Here is a tiny trained network, its code and every weight. The questions are about switching its units off for an input and a class, where a switched-off unit gives its printed mean instead of its output.

import numpy as np


def w(rows, s, z=0):
    codes = np.array(rows[::2]) - 128.0
    scale = np.full(codes.shape[1], s)
    scale[-1] = z or s
    return codes * scale


def norm(h):
    return h / np.sqrt((h * h).mean(-1, keepdims=True) + 1e-5)


def f(y):
    return y / 2 * (1 + np.tanh(0.7978845608 * (y + 0.044715 * y**3)))


def log_softmax(a):
    a = a - a.max(-1, keepdims=True)
    return a - np.log(np.exp(a).sum(-1, keepdims=True))


def net(x, mask):
    res = np.array(x, float).reshape(1, 2) / 4 @ E
    u = 0
    for l in range(2):
        y = f(norm(res) @ A[l][:, :-1].T + A[l][:, -1])
        res = res + np.where(mask[u : u + 8], y, B[l][:, -1]) @ B[l][:, :-1]
        u += 8
    return log_softmax(norm(res)[-1] @ U[:, :-1].T + U[:, -1])


A, B = {}, {}
E = w([
[240,5,121,191,184,147,142,151,3],'x0',
[205,137,216,199,93,185,168,147,224],'x1',
],0.0063)
A[0] = w([
[106,253,100,69,70,73,49,83,138,138],'L0N0',
[243,140,91,167,151,148,92,139,194,47],'L0N1',
[106,163,136,154,93,160,87,148,183,59],'L0N2',
[107,12,80,125,212,141,80,180,125,130],'L0N3',
[203,137,226,189,74,174,157,207,192,2],'L0N4',
[222,44,177,180,161,191,144,122,145,171],'L0N5',
[225,62,138,188,176,185,188,191,88,41],'L0N6',
[97,204,181,146,70,175,136,96,218,7],'L0N7',
],0.0058,0.003)
B[0] = w([
[140,120,119,80,117,158,115,192,59,254],'L0N0',
[130,94,71,122,105,84,191,150,173,148],'L0N1',
[202,125,216,114,73,116,64,117,170,162],'L0N2',
[118,253,91,118,134,91,61,78,166,185],'L0N3',
[43,63,30,120,200,227,214,154,130,212],'L0N4',
[101,11,90,166,73,186,86,177,124,228],'L0N5',
[110,201,167,37,55,89,132,176,84,226],'L0N6',
[209,182,177,108,138,53,141,25,86,225],'L0N7',
],0.0067,0.007)
A[1] = w([
[152,123,122,119,148,144,160,10,166,236],'L1N0',
[153,165,186,90,129,98,129,64,131,3],'L1N1',
[163,64,95,161,126,114,138,160,111,86],'L1N2',
[162,106,172,226,144,139,136,96,172,144],'L1N3',
[112,81,96,151,120,111,122,154,104,164],'L1N4',
[133,156,89,158,250,87,113,35,143,134],'L1N5',
[117,119,134,137,113,102,43,156,105,39],'L1N6',
[195,112,130,133,82,117,96,149,90,75],'L1N7',
],0.012,0.0028)
B[1] = w([
[96,189,165,37,76,85,7,130,103,229],'L1N0',
[222,1,169,236,184,156,196,9,181,255],'L1N1',
[101,169,114,180,153,97,131,46,140,202],'L1N2',
[88,153,36,155,153,129,155,236,33,162],'L1N3',
[192,172,194,84,179,105,119,96,192,224],'L1N4',
[118,65,130,246,172,92,237,64,183,192],'L1N5',
[82,159,129,162,57,177,50,173,120,224],'L1N6',
[50,221,117,66,120,88,98,136,107,204],'L1N7',
],0.0085,0.0057)
U = w([
[82,197,113,69,83,123,74,173,76,197],'0',
[156,106,130,127,156,121,143,133,144,16],'1',
[227,125,210,99,106,108,105,7,148,149],'2',
[122,25,97,137,123,190,239,192,147,207],'3',
[190,114,145,154,158,122,138,161,136,3],'4',
[103,111,89,242,183,65,159,62,113,203],'5',
[180,109,135,142,140,117,143,147,141,11],'6',
[164,104,144,142,154,132,136,139,134,18],'7',
],0.017,0.0046)

Each question gives the input, the list of numbers given to net, and the class t.
The units are the neurons (one row each of A and B). Each row of codes is followed by its name. A weight is (code - 128) times the scale printed after its matrix; where a second scale follows, it is the last column's (A, B and U).
mask holds one flag per neuron, layer by layer. A switched-off neuron (its flag False) gives its mean, the last column of its row in B, instead of its output. The means were averaged over made-up inputs and are rounded, as every weight is.
A unit's drop is (log p(t) with every unit on - log p(t) with that unit switched off) / (log p(t) with every unit on - log p(t) with every unit switched off).
The circuit of an input: a set's keep is (log p(t) with only the set's units on - log p(t) with every unit switched off) / (log p(t) with every unit on - log p(t) with every unit switched off). Starting from the 12 units with the biggest drops (on a tie, the unit counted first), units are removed one at a time, each time the one whose removal leaves the highest keep (on an exact tie, the one counted first), for as long as the keep stays at least 0.8.
units of the circuit, in order: the units of the circuit, biggest drop first
most important unit: the unit with the biggest drop
k most important neurons: the k neurons with the biggest drops, biggest first
top k neurons in layer l: the k neurons of layer l with the biggest drops, biggest first
drop of u: that unit's drop, to one decimal
input [0,6], class 3: units of the circuit, in order -> (L0N4)
input [0,0], class 0: top 3 neurons in layer 0 -> (L0N7; L0N3; L0N4)
input [-7,-3], class 2: 4 most important neurons -> (L0N5; L0N4; L1N1; L0N7)
input [4,3], class 3: 2 most important neurons -> (L0N4; L0N7)
input [-8,-3], class 2: units of the circuit, in order -> (L0N5; L0N4; L1N1)
input [7,5], class 3: top 3 neurons in layer 1 -> (L1N0; L1N6; L1N1)
input [1,-1], class 5: 3 most important neurons -> (L0N3; L0N0; L0N5)
input [0,-2], class 5: top 3 neurons in layer 0 -> (L0N6; L0N5; L0N3)
input [1,-8], class 5: 2 most important neurons -> (L1N5; L0N6)
input [6,4], class 0: 4 most important neurons -> (L1N1; L0N6; L1N7; L1N5)
input [4,2], class 0: 2 most important neurons -> (L0N6; L1N1)
input [-3,6], class 0: 2 most important neurons -> (L0N4; L1N0)
input [6,-5], class 0: 2 most important neurons -> (L0N7; L0N4)
input [0,-6], class 5: top 2 neurons in layer 0 -> (L0N6; L0N5)
input [8,1], class 0: most important unit -> L0N6
input [6,3], class 0: 2 most important neurons -> (L0N6; L1N1)
input [3,3], class 3: drop of L0N4 -> 0.9
input [3,-2], class 0: drop of L0N7 -> 0.7
input [1,-7], class 5: drop of L1N5 -> 1.7
input [4,6], class 3: drop of L0N4 -> 0.2
input [-8,-2], class 2: most important unit -> L1N1
